Below is a small trained network, with its code and all its weights. Each question gives an input and a class and asks what happens when units are switched off, that is, made to give their printed mean instead of their output.

import numpy as np


def w(rows, s, z=0):
    codes = np.array(rows[::2]) - 128.0
    scale = np.full(codes.shape[1], s)
    scale[-1] = z or s
    return codes * scale


def norm(h):
    return h / np.sqrt((h * h).mean(-1, keepdims=True) + 1e-5)


def f(y):
    return y / 2 * (1 + np.tanh(0.7978845608 * (y + 0.044715 * y**3)))


def log_softmax(a):
    a = a - a.max(-1, keepdims=True)
    return a - np.log(np.exp(a).sum(-1, keepdims=True))


def net(x, mask):
    res = np.array(x, float).reshape(1, 7) / 4 @ E
    u = 0
    for l in range(3):
        y = f(norm(res) @ A[l][:, :-1].T + A[l][:, -1])
        res = res + np.where(mask[u : u + 6], y, B[l][:, -1]) @ B[l][:, :-1]
        u += 6
    return log_softmax(norm(res)[-1] @ U[:, :-1].T + U[:, -1])


A, B = {}, {}
E = w([
[143,163,139,186,127,144,12,100,59,178,141],'x0',
[112,137,153,135,87,40,129,164,158,170,78],'x1',
[149,164,125,117,186,212,201,253,76,144,138],'x2',
[89,100,126,163,149,178,169,134,179,171,179],'x3',
[184,61,136,192,229,94,113,116,117,153,145],'x4',
[126,143,65,114,66,113,205,124,117,150,170],'x5',
[176,158,179,151,141,154,139,4,156,165,91],'x6',
],0.0061)
A[0] = w([
[180,149,13,136,194,95,127,139,206,110,131,150],'0.n1',
[139,254,171,118,221,166,52,131,210,125,80,141],'0.n2',
[68,134,144,126,117,176,178,146,91,151,167,63],'0.n3',
[173,109,214,144,100,175,112,154,120,71,121,93],'0.n4',
[101,73,173,197,135,153,177,80,101,66,162,6],'0.n5',
[149,71,95,113,108,83,94,163,126,70,39,165],'0.n6',
],0.0069,0.0017)
B[0] = w([
[174,116,158,107,192,41,183,131,118,105,119,193],'0.n1',
[24,54,149,134,86,93,186,157,170,113,81,251],'0.n2',
[108,124,79,203,73,102,118,60,133,124,83,208],'0.n3',
[117,82,125,142,102,55,31,76,207,141,92,158],'0.n4',
[114,85,73,168,2,126,177,209,169,118,191,172],'0.n5',
[145,174,157,116,81,153,34,149,45,151,146,234],'0.n6',
],0.0077,0.0028)
A[1] = w([
[148,87,91,201,176,145,76,168,97,168,151,91],'1.n1',
[79,122,88,175,142,185,5,98,154,81,168,255],'1.n2',
[115,20,166,48,158,111,154,42,122,82,205,67],'1.n3',
[70,85,188,110,97,98,164,164,110,57,88,202],'1.n4',
[98,124,60,185,175,162,94,175,17,229,183,211],'1.n5',
[81,96,94,154,168,232,82,212,154,84,1,14],'1.n6',
],0.0055,0.00098)
B[1] = w([
[196,154,127,156,95,152,171,149,222,67,102,194],'1.n1',
[151,186,158,94,88,139,148,124,82,158,88,231],'1.n2',
[202,88,133,218,179,187,78,153,189,152,147,196],'1.n3',
[184,85,199,2,80,50,123,102,105,141,94,235],'1.n4',
[103,160,42,240,83,119,207,135,183,115,137,254],'1.n5',
[104,58,104,73,129,104,135,75,192,162,103,227],'1.n6',
],0.0074,0.0033)
A[2] = w([
[196,113,63,112,119,79,126,223,134,95,87,248],'2.n1',
[135,139,88,100,142,103,134,188,146,157,109,96],'2.n2',
[152,161,138,30,111,87,138,151,123,113,193,231],'2.n3',
[136,122,164,197,150,145,128,2,106,154,92,113],'2.n4',
[126,105,159,112,188,107,125,142,156,158,93,253],'2.n5',
[219,106,139,153,166,122,159,143,205,108,136,44],'2.n6',
],0.0084,0.0014)
B[2] = w([
[129,133,178,116,170,115,173,27,76,90,181,254],'2.n1',
[188,98,136,74,104,99,109,9,112,89,140,161],'2.n2',
[129,109,212,208,214,253,112,74,165,165,91,202],'2.n3',
[74,65,176,79,150,109,227,114,192,141,56,216],'2.n4',
[80,68,159,100,127,122,133,113,97,96,109,192],'2.n5',
[114,118,39,98,211,40,28,150,49,62,254,231],'2.n6',
],0.0073,0.0055)
U = w([
[161,214,129,95,102,168,29,151,109,132,111,13],'0',
[100,38,192,56,114,123,125,93,190,144,54,248],'1',
[157,95,65,125,186,76,129,136,144,76,254,92],'2',
[140,186,20,195,85,194,207,152,200,142,89,125],'3',
],0.0097,0.0013)

Each question gives the input, the list of numbers given to net, and the class t.
The units are the neurons (one row each of A and B). Each row of codes is followed by its name. A weight is (code - 128) times the scale printed after its matrix; where a second scale follows, it is the last column's (A, B and U).
mask holds one flag per neuron, layer by layer. A switched-off neuron (its flag False) gives its mean, the last column of its row in B, instead of its output. The means were averaged over made-up inputs and are rounded, as every weight is.
A unit's drop is (log p(t) with every unit on - log p(t) with that unit switched off) / (log p(t) with every unit on - log p(t) with every unit switched off).
The circuit of an input: a set's keep is (log p(t) with only the set's units on - log p(t) with every unit switched off) / (log p(t) with every unit on - log p(t) with every unit switched off). Starting from the 12 units with the biggest drops (on a tie, the unit counted first), units are removed one at a time, each time the one whose removal leaves the highest keep (on an exact tie, the one counted first), for as long as the keep stays at least 0.8.
units of the circuit, in order: the units of the circuit, biggest drop first
most important unit: the unit with the biggest drop
k most important neurons: the k neurons with the biggest drops, biggest first
k most important neurons of layer l: the k neurons of layer l with the biggest drops, biggest first
drop when u is switched off: that unit's drop, to one decimal
input [6,-7,5,3,1,-7,-8], class 3: most important neuron -> [1.n5]
input [4,8,-5,2,-6,-5,-8], class 0: units of the circuit, in order -> [0.n6, 2.n4]
input [-1,-1,6,2,-1,5,-8], class 3: 2 most important neurons of layer 1 -> [1.n5, 1.n3]
input [-4,-4,-7,5,0,4,4], class 2: units of the circuit, in order -> [2.n6, 1.n3]
input [-1,8,-8,7,8,3,2], class 2: units of the circuit, in order -> [2.n6, 0.n2, 1.n4]
input [-6,-6,6,-8,-1,6,0], class 0: 4 most important neurons -> [0.n2, 2.n4, 1.n5, 2.n3]
input [-7,-6,-7,7,-7,-3,1], class 2: 2 most important neurons -> [1.n3, 0.n6]
input [1,-8,-2,-7,4,-2,-4], class 0: 2 most important neurons of layer 1 -> [1.n2, 1.n6]
input [6,5,-4,-5,5,0,-4], class 0: 2 most important neurons -> [0.n6, 2.n6]
input [-6,-3,2,-3,0,8,-5], class 1: 2 most important neurons -> [2.n3, 2.n6]
input [-4,6,5,2,2,4,7], class 2: 4 most important neurons -> [2.n6, 0.n6, 0.n2, 1.n2]
input [7,-7,8,5,2,-4,5], class 3: 2 most important neurons of layer 1 -> [1.n5, 1.n1]
input [2,-2,5,6,2,3,-5], class 3: 2 most important neurons -> [1.n5, 0.n3]
input [6,3,-6,-4,6,-2,-5], class 0: most important unit -> 0.n6
input [-5,8,-1,0,8,-3,0], class 2: 2 most important neurons -> [2.n6, 0.n2]
input [8,-1,-4,-6,5,5,1], class 3: 2 most important neurons -> [1.n5, 1.n4]
input [8,-5,5,1,-8,-4,-6], class 3: drop when 1.n5 is switched off -> 0.3
input [-6,1,8,5,1,1,1], class 2: drop when 2.n6 is switched off -> 0.1
input [0,7,6,-1,7,0,3], class 2: drop when 2.n6 is switched off -> 0.4
input [6,-3,5,-3,-3,2,7], class 1: most important unit -> 0.n2
